Here is a tiny trained network, its code and every weight. The questions are about switching its units off for an input and a target symbol, where a switched-off unit gives its printed mean instead of its output.

import numpy as np


def w(rows, s, z=0):
    codes = np.array(rows[::2]) - 128.0
    scale = np.full(codes.shape[1], s)
    scale[-1] = z or s
    return codes * scale


def f(y):
    return np.maximum(y, 0)


def softmax(a):
    e = np.exp(a - a.max(-1, keepdims=True))
    return e / e.sum(-1, keepdims=True)


def log_softmax(a):
    a = a - a.max(-1, keepdims=True)
    return a - np.log(np.exp(a).sum(-1, keepdims=True))


def net(x, mask):
    ids = ['ΓΠΦαβδελμτ'.index(c) for c in x.split()]
    T = len(ids)
    res = E[ids] + P[:T]
    q, k, v = (res @ M[0].T for M in (Q, K, V))
    z = softmax(np.where(np.tri(T) > 0, q @ k.T / 2**0.5, -1e9)) @ v
    res = res + np.where(mask[0], z, O[0][:, -1]) @ O[0][:, :-1]
    y = f(res @ A[0][:, :-1].T + A[0][:, -1])
    res = res + np.where(mask[1:9], y, B[0][:, -1]) @ B[0][:, :-1]
    return log_softmax(res[-1] @ U[:, :-1].T + U[:, -1])


Q, K, V, O, A, B = {}, {}, {}, {}, {}, {}
E = w([
[96,81,147,129,125,80,151,111],'Γ',
[128,109,120,135,175,109,112,133],'Π',
[136,157,152,78,119,130,87,94],'Φ',
[172,103,163,165,133,66,105,143],'α',
[140,149,155,73,136,138,64,110],'β',
[104,75,161,183,212,150,145,121],'δ',
[118,85,111,153,88,70,133,96],'ε',
[127,27,193,110,84,124,142,137],'λ',
[181,5,45,101,142,66,132,163],'μ',
[89,89,97,119,111,64,83,102],'τ',
],0.021)
P = w([
[87,118,158,189,132,68,106,137],'0',
[167,33,114,37,104,172,182,96],'1',
[137,112,155,64,174,61,207,100],'2',
[125,108,138,111,145,116,135,87],'3',
[40,187,87,212,40,188,161,247],'4',
[40,84,129,81,85,180,93,195],'5',
],0.011)
Q[0] = w([
[109,190,108,189,70,159,162,181],'H0',
[60,135,113,122,95,166,87,244],'H0',
],0.011)
K[0] = w([
[223,9,11,61,135,236,83,72],'H0',
[233,92,80,2,232,58,243,94],'H0',
],0.007)
V[0] = w([
[129,165,104,13,86,105,1,145],'H0',
[170,89,192,69,165,196,104,204],'H0',
],0.0094)
O[0] = w([
[204,48,230,13,140,163,28,255,1],'H0',
[237,7,216,182,121,149,123,3,139],'H0',
],0.0082,0.0043)
A[0] = w([
[109,120,120,118,167,97,151,58,163],'N0',
[147,89,131,134,139,95,132,40,105],'N1',
[136,115,118,92,162,88,165,109,90],'N2',
[130,148,153,66,163,100,146,207,209],'N3',
[120,144,110,86,96,129,192,96,105],'N4',
[189,108,204,85,156,109,2,126,83],'N5',
[137,117,76,153,144,99,146,166,76],'N6',
[104,93,148,195,60,131,175,148,254],'N7',
],0.0081,0.0031)
B[0] = w([
[130,140,194,154,93,177,88,135,202],'N0',
[202,92,161,193,160,183,83,45,222],'N1',
[138,131,150,25,207,131,94,129,156],'N2',
[108,152,121,200,32,214,35,122,185],'N3',
[82,168,137,230,125,116,187,177,164],'N4',
[244,201,76,170,195,173,204,200,162],'N5',
[222,90,2,86,159,123,188,123,150],'N6',
[99,208,105,44,187,80,110,57,252],'N7',
],0.0069,0.013)
U = w([
[57,165,118,54,166,99,234,138,134],'Γ',
[116,95,115,126,144,125,160,153,114],'Π',
[166,154,191,130,122,146,120,182,114],'Φ',
[133,127,166,140,125,50,176,167,185],'α',
[195,120,126,171,120,177,139,169,56],'β',
[83,154,94,225,61,246,203,103,2],'δ',
[76,149,54,133,64,144,214,170,138],'ε',
[150,73,211,122,81,168,47,59,161],'λ',
[174,63,13,48,158,132,163,105,113],'μ',
[52,98,166,194,43,179,2,198,174],'τ',
],0.0055,0.0045)

Each question gives the input, a string of symbols that net reads in full, and the target symbol t.
The units are the heads (2 rows each of Q, K, V and O) and the neurons (one row each of A and B). Each row of codes is followed by its name. A weight is (code - 128) times the scale printed after its matrix; where a second scale follows, it is the last column's (O, A, B and U).
mask holds one flag per unit, heads first, then neurons. A switched-off unit (its flag False) gives its mean, the last column of its rows in O or B, instead of its output. The means were averaged over made-up inputs and are rounded, as every weight is.
A unit's drop is (log p(t) with every unit on - log p(t) with that unit switched off) / (log p(t) with every unit on - log p(t) with every unit switched off).
The circuit of an input: a set's keep is (log p(t) with only the set's units on - log p(t) with every unit switched off) / (log p(t) with every unit on - log p(t) with every unit switched off). Starting from all 9 units, units are removed one at a time, each time the one whose removal leaves the highest keep (on an exact tie, the one counted first), for as long as the keep stays at least 0.8.
units of the circuit, in order: the units of the circuit, biggest drop first
unit that matters most: the unit with the biggest drop
k most important neurons: the k neurons with the biggest drops, biggest first
drop of u: that unit's drop, to one decimal
input τ λ β, target τ: units of the circuit, in order -> (N3; H0)
input Φ Γ λ, target Φ: units of the circuit, in order -> (H0; N5)
input λ τ Φ λ τ λ, target Φ: 2 most important neurons -> (N5; N1)
input λ λ δ, target λ: 2 most important neurons -> (N1; N0)
input μ δ λ λ Γ, target Γ: 3 most important neurons -> (N7; N3; N1)
input δ δ λ ε λ τ, target λ: units of the circuit, in order -> (H0; N1)
input ε τ α, target ε: most important neuron -> (N3)
input λ λ Π, target λ: units of the circuit, in order -> (H0; N1; N0)
input τ α λ β, target τ: units of the circuit, in order -> (H0; N3)
input Γ λ λ, target Γ: 2 most important neurons -> (N1; N2)
input δ ε ε τ τ, target ε: units of the circuit, in order -> (H0; N1)
input λ λ β λ λ δ, target β: units of the circuit, in order -> (H0; N5)
input λ Φ λ Π, target λ: units of the circuit, in order -> (H0; N1; N5)
input τ α ε, target τ: 3 most important neurons -> (N3; N7; N5)
input λ Γ λ ε λ, target Γ: unit that matters most -> N7
input λ τ τ λ δ ε, target τ: 3 most important neurons -> (N3; N7; N6)
input δ τ ε, target δ: drop of N4 -> 0.2
input λ λ τ λ λ Π, target τ: drop of N0 -> -0.1
input β λ λ, target β: drop of N3 -> 0.1
input δ λ τ δ, target δ: drop of H0 -> 1.3
input β λ α, target β: unit that matters most -> N5
